Below is a small trained network, with its code and all its weights. Each question gives an input and a class and asks what happens when units are switched off, that is, made to give their printed mean instead of their output.

import numpy as np


def w(rows, s, z=0):
    codes = np.array(rows[::2]) - 128.0
    scale = np.full(codes.shape[1], s)
    scale[-1] = z or s
    return codes * scale


def norm(h):
    return h / np.sqrt((h * h).mean(-1, keepdims=True) + 1e-5)


def f(y):
    return np.maximum(y, 0)


def log_softmax(a):
    a = a - a.max(-1, keepdims=True)
    return a - np.log(np.exp(a).sum(-1, keepdims=True))


def net(x, mask):
    res = np.array(x, float).reshape(1, 2) / 4 @ E
    u = 0
    for l in range(3):
        y = f(norm(res) @ A[l][:, :-1].T + A[l][:, -1])
        res = res + np.where(mask[u : u + 9], y, B[l][:, -1]) @ B[l][:, :-1]
        u += 9
    return log_softmax(norm(res)[-1] @ U[:, :-1].T + U[:, -1])


A, B = {}, {}
E = w([
[149,174,156,194,225,105,205,210,136,66],'x0',
[60,177,253,121,133,42,138,93,52,147],'x1',
],0.0023)
A[0] = w([
[188,85,86,104,113,154,33,157,166,156,132],'0.n1',
[57,144,182,139,115,113,147,104,88,206,173],'0.n2',
[162,109,76,152,182,139,99,162,165,129,128],'0.n3',
[171,179,56,172,104,210,139,141,175,90,80],'0.n4',
[75,208,175,143,164,39,131,135,33,131,212],'0.n5',
[108,114,132,114,8,217,62,45,134,151,111],'0.n6',
[60,148,62,173,82,145,154,144,65,138,85],'0.n7',
[133,68,175,137,103,115,138,130,101,189,106],'0.n8',
[164,105,149,196,206,113,232,236,144,96,248],'0.n9',
],0.0016)
B[0] = w([
[62,168,163,67,152,35,81,135,169,120,196],'0.n1',
[147,77,79,113,96,108,79,180,221,94,203],'0.n2',
[32,98,143,86,144,69,70,166,117,122,176],'0.n3',
[101,98,194,44,106,73,131,153,208,139,182],'0.n4',
[163,101,78,45,130,182,85,171,221,136,243],'0.n5',
[214,141,144,248,131,174,155,164,81,187,218],'0.n6',
[118,157,120,118,159,137,113,122,142,175,128],'0.n7',
[89,86,129,191,140,175,146,123,166,86,150],'0.n8',
[177,128,101,153,53,179,67,4,99,233,255],'0.n9',
],0.0019,0.0028)
A[1] = w([
[111,96,116,105,125,99,50,106,181,196,184],'1.n1',
[156,141,62,174,144,170,60,130,142,179,208],'1.n2',
[136,167,142,140,144,125,101,128,172,98,92],'1.n3',
[11,170,216,97,103,32,138,117,20,137,143],'1.n4',
[199,110,164,116,87,168,104,154,128,159,231],'1.n5',
[67,132,112,44,116,154,96,129,145,100,16],'1.n6',
[141,182,158,238,200,148,254,169,113,33,81],'1.n7',
[42,158,186,132,143,24,138,102,57,94,1],'1.n8',
[97,76,111,89,105,142,138,139,119,100,41],'1.n9',
],0.0027,0.00055)
B[1] = w([
[164,177,147,178,155,133,196,128,83,100,252],'1.n1',
[78,138,207,94,136,91,126,134,143,106,229],'1.n2',
[118,124,121,110,118,142,161,142,72,132,153],'1.n3',
[166,115,48,76,164,168,122,164,252,85,233],'1.n4',
[126,148,155,165,186,100,201,148,125,109,202],'1.n5',
[132,139,143,196,167,147,135,125,115,140,169],'1.n6',
[110,107,71,179,14,58,50,37,10,229,206],'1.n7',
[97,144,126,73,165,220,95,177,205,25,189],'1.n8',
[164,199,129,169,137,96,137,137,117,117,145],'1.n9',
],0.0026,0.0035)
A[2] = w([
[109,135,99,201,110,59,58,105,35,163,2],'2.n1',
[89,53,32,42,104,136,49,54,85,108,47],'2.n2',
[74,147,205,85,142,63,85,92,98,119,182],'2.n3',
[112,156,75,213,132,91,73,150,80,134,69],'2.n4',
[139,104,57,128,128,144,112,152,107,128,87],'2.n5',
[151,65,2,108,131,153,94,168,188,63,102],'2.n6',
[136,166,188,140,186,98,190,145,90,64,47],'2.n7',
[100,106,149,136,151,118,184,137,104,122,56],'2.n8',
[130,97,112,104,19,166,104,16,66,198,46],'2.n9',
],0.0028,0.00077)
B[2] = w([
[183,180,60,147,201,84,92,123,73,61,200],'2.n1',
[130,137,199,198,162,96,254,174,94,177,178],'2.n2',
[138,85,70,98,114,209,167,177,183,59,185],'2.n3',
[185,106,128,112,117,125,80,79,25,153,176],'2.n4',
[93,132,207,110,145,125,182,103,116,143,158],'2.n5',
[42,171,214,24,123,125,111,125,165,56,254],'2.n6',
[136,50,133,144,46,154,147,48,126,215,185],'2.n7',
[176,156,137,112,119,166,167,111,154,159,139],'2.n8',
[183,165,48,213,211,53,60,140,35,70,249],'2.n9',
],0.0029,0.003)
U = w([
[84,150,163,17,146,156,107,163,234,52,197],'0',
[186,153,74,189,165,75,70,112,1,114,189],'1',
[145,67,184,181,65,162,225,70,145,245,146],'2',
[49,93,112,130,104,116,128,161,103,200,2],'3',
],0.0081,0.0036)

Each question gives the input, the list of numbers given to net, and the class t.
The units are the neurons (one row each of A and B). Each row of codes is followed by its name. A weight is (code - 128) times the scale printed after its matrix; where a second scale follows, it is the last column's (A, B and U).
mask holds one flag per neuron, layer by layer. A switched-off neuron (its flag False) gives its mean, the last column of its row in B, instead of its output. The means were averaged over made-up inputs and are rounded, as every weight is.
A unit's drop is (log p(t) with every unit on - log p(t) with that unit switched off) / (log p(t) with every unit on - log p(t) with every unit switched off).
unit that matters most: the unit with the biggest drop
top k neurons: the k neurons with the biggest drops, biggest first
k most important neurons of layer l: the k neurons of layer l with the biggest drops, biggest first
drop of u: that unit's drop, to one decimal
input [-8,-7], class 1: 2 most important neurons of layer 1 : [1.n4; 1.n8]
input [2,-3], class 2: unit that matters most : 1.n4
input [-6,-5], class 1: top 4 neurons : [1.n4; 2.n9; 1.n8; 0.n5]
input [2,0], class 2: top 2 neurons : [0.n9; 1.n7]
input [-2,3], class 2: top 3 neurons : [0.n5; 0.n2; 1.n7]
input [1,-3], class 2: top 3 neurons : [1.n4; 1.n7; 0.n5]
input [3,-3], class 2: top 3 neurons : [0.n9; 1.n4; 0.n5]
input [-6,6], class 0: top 3 neurons : [0.n9; 1.n7; 1.n4]
input [-8,7], class 1: top 4 neurons : [2.n9; 1.n2; 2.n6; 0.n1]
input [-7,-6], class 1: top 2 neurons : [1.n4; 2.n9]
input [-8,-6], class 1: top 2 neurons : [2.n9; 1.n4]
input [-5,-4], class 1: top 3 neurons : [1.n4; 1.n8; 0.n5]
input [-1,-3], class 2: top 4 neurons : [1.n4; 1.n7; 0.n5; 1.n1]
input [-1,3], class 2: top 2 neurons : [0.n5; 0.n2]
input [5,6], class 0: unit that matters most : 1.n8
input [0,2], class 2: top 3 neurons : [0.n5; 1.n4; 1.n7]
input [1,-1], class 2: drop of 1.n7 : 0.7
input [-1,-2], class 2: drop of 1.n7 : 0.4
input [5,8], class 0: drop of 1.n7 : 0.0
input [-1,0], class 2: top neuron : [1.n7]
